Each row has a name. Each piece below is followed by the name of the row it came from, unless a question asks for something else. Each question is about the rows just above it. Places in a row count from 1.

[156  91 193 153  69 194  53 171 146 182 178 105 117  66]  J_870
[148  90 182 144  80 113  56 159 154 170 171 105 126 122]  J_629
[148  90 182 144  80 113  56 159 112 157 153 104 104 103]  J_497
[111 165 111  99  91 153 153 115 124 118 126 113 132 122]  J_990
[124 126 123 122 119 121 124 124 119 124 125 117 118 119]  J_573
[164 151 137 170 163  84 164 158  70 147 135 105  77 143]  J_784
[126 127 126 125 124 127 126 126 127 126 126 126 127 126]  J_754
[148  90 182 144  80 113  56 159 154 170 171 105 123  66]  J_320
[119 102 123 120 108 104  98 120 111 121 119 109 107 104]  J_618
[118 164 115 106  99 144 154 120 119 122 129 107 124 120]  J_837
[164 155 133 169 166  76 169 156  61 144 133  94  68 138]  J_738
J_320 without one entry, shuffled: [154 105  90 170 159  66  80 144 113 171  56 123 182]. Gone: -> [148]
Where does [148  90 182 144  80 113  55 159 154 170 171 105 126 122] differ from J_629, and what was there? -> 7, [56]
J_320 without one entry, shuffled: [159 182 144  90 154 171  66 113  56 148 123 170  80]. Gone: -> [105]
Shuffled J_870 with one entry gone: [ 66  91 153 194 182 156 105 146 171  69 178 117  53], missing -> [193]
Changed J_738: [164 155 133 169 166  76 168 156  61 144 133  94  68 138]. Place and old value: -> 7, [169]
Shuffled J_870 with one entry gone: [156 146 182 178  53 193  66  91 105 117 194 171 153], missing -> [69]

[159 112  74 161 157 120 101 136 129 106 125 111 116 176 119  88 136 141
 208 127 112 199  52 152 150 118  96] : J_395
[143 134  57 133 150 138 120 166 141  92 135 127 103 143 118 140 133 157
 167 130 118 213  56 144 195  92 103] : J_837
[165 105  84 165 150 111  97 120  95 126 124 111 122 189 126  70 137 128
  84 124 121 182  58 152 124 135 136] : J_618
[165 105  84 165 150 111  97 120  95 126 124 111 122 171 126  70 137 128
 208 124 121 182  58 152 124 135 115] : J_629
[165 105  84 165 150 111  97 120  95 126 124 111 122 189 126  70 137 128
 208 124 121 182  58 152 124 135 115] : J_870
[165 105  84 165 150 111  97 120  95 126 124 111 122 189 126  70 137 128
  84 124 121 182  58 152 124 135 115] : J_320
Which entry of J_618 is missing from [189 124 111  58 111  95 150 137 105 121 122  97 124 136 120 126 165 124
 182  84 128 165 126  70 152  84]? -> [135]
One entry of J_618 was changed: [165 106  84 165 150 111  97 120  95 126 124 111 122 189 126  70 137 128
  84 124 121 182  58 152 124 135 136]. Where, and from what? -> 2, [105]

[ 64  51 214 185  58 125  60 173  50 101  82 142 100 150 101  97  48 207
 133 158 159 217  79  45 179 103] = J_837
[ 38 175 192 218 166  83 127 128 101 215 187 148  76 155  80 152  77  77
 219  74  67 184 127 189  45  36] = J_738
[ 64  62 159  61 161 102 163 220 196  73  88 152 116 170 144 135 156 206
  44 113 164 192 134 117 221 131] = J_629
[ 81 180  43  46 174  66 207  44  51 175 133  91  57  66 125 167  89  38
  92 188  48  49  39  48 154  99] = J_497
Where do [ 64  62 159  61 161 102 163 220 196  73  88 152 116 170 144 135 156 206
  44 113 164 192 134 117 221 131] appear? -> J_629
Where does [ 64  51 214 185  58 126  60 173  50 101  82 142 100 150 101  97  48 207
 133 158 159 217  79  45 179 103] differ from J_837, and what was there? -> 6, [125]
The row with [ 64  51 214 185  58 125  60 173  50 101  82 142 100 150 101  97  48 207
 133 158 159 217  79  45 179 103] is -> J_837
Shuffled J_497 with one entry gone: [ 91 188  48 167  46  99 154 133  44  48 175 125  81  51  57 207  89  38
 174  66  92  43 180  66  39], missing -> [49]

[133 163  94  99 127] = J_573
[133 163 134 162 122] = J_629
[132  79  54 133 127] = J_395
[132  79  54 133 119] = J_618
[128  79  54 133 127] = J_320
Where does [131  79  54 133 127] differ from J_395, and what was there? -> 1, [132]
asked: [132  79  54 133 127] -> J_395
One entry of J_573 was changed: [133 163  94  99 128]. Where, and from what? -> 5, [127]
asked: [133 163  94  99 127] -> J_573
J_629 without one entry, shuffled: [162 122 133 134]. Gone: -> [163]

[112 117  81  74 121 185 136] : J_738
[139 150  63  99  95 154 117] : J_573
[164 168  49 103  82 145 100] : J_784
[181 182  63  92  72 148 181] : J_837
[106 112 106  70 142 189 149] : J_990
[178 176  91 128  72 118  88] : J_395
[141 144 145  84 102 179 114] : J_870
[173 172  68 109  67 120  91] : J_754
[183 176 120 112  69 126  83] : J_629
[177 180  61 112  61 125  85] : J_320
[148 157  45  56  84 194 104] : J_497
[130 139 125 123 104 146 112] : J_618
Shuffled J_837 with one entry gone: [148  92  72 181  63 181], missing -> [182]
Changed J_573: [139 150  63  99  95 153 117]. Place and old value: -> 6, [154]
One entry of J_395 was changed: [178 176  91 128  72 118  87]. Where, and from what? -> 7, [88]
J_629 without one entry, shuffled: [183 126 112 176  83 120]. Gone: -> [69]
Changed J_837: [181 182  63  92  72 148 180]. Place and old value: -> 7, [181]

[141 198  80 159] = J_497
[171 198 140 168] = J_990
[ 84 168 152  67] = J_784
[142 150 178 122] = J_395
[111 205 117 109] = J_738
[116 199 139 106] = J_618
[ 85 156 147  70] = J_754
[ 96  99 178  73] = J_870
[147 185  77 167] = J_629
[116 199 123 177] = J_837
[113 213 139 103] = J_320
[147 184  77 168] = J_573
Changed J_629: [147 185  77 168]. Place and old value: -> 4, [167]
[142 150 178 122] is in which row? -> J_395

[129 129 129 129 128 127 127 128 129 128 129 129 129 129 128 128 129 129
 129] = J_738
[126 129 129 125 126 128 126 126 126 127 127 125  56  46  61  93 154  82
  73] = J_754
[126 129 129 125 126 128 126 126 126 127 127 125 129 128 127 129 127 126
 128] = J_573
[126 129 129 125 126 128 126 126 126 127 127 125 129 128 171 129 127 126
 128] = J_784
[128 128 127 129 129 128 131 130 128 127 127 128 127 127 129 130 127 130
 128] = J_837
Changed J_784: [126 129 129 125 126 128 126 126 126 127 127 125 129 128 171 129 126 126
 128]. Place and old value: -> 17, [127]
[126 129 129 125 126 128 126 126 126 127 127 125 129 128 171 129 127 126
 128] is in which row? -> J_784
Where does [126 129 129 125 126 128 126 126 126 127 127 126 129 128 171 129 127 126
 128] differ from J_784, and what was there? -> 12, [125]
asked: [126 129 129 125 126 128 126 126 126 127 127 125  56  46  61  93 154  82
  73] -> J_754

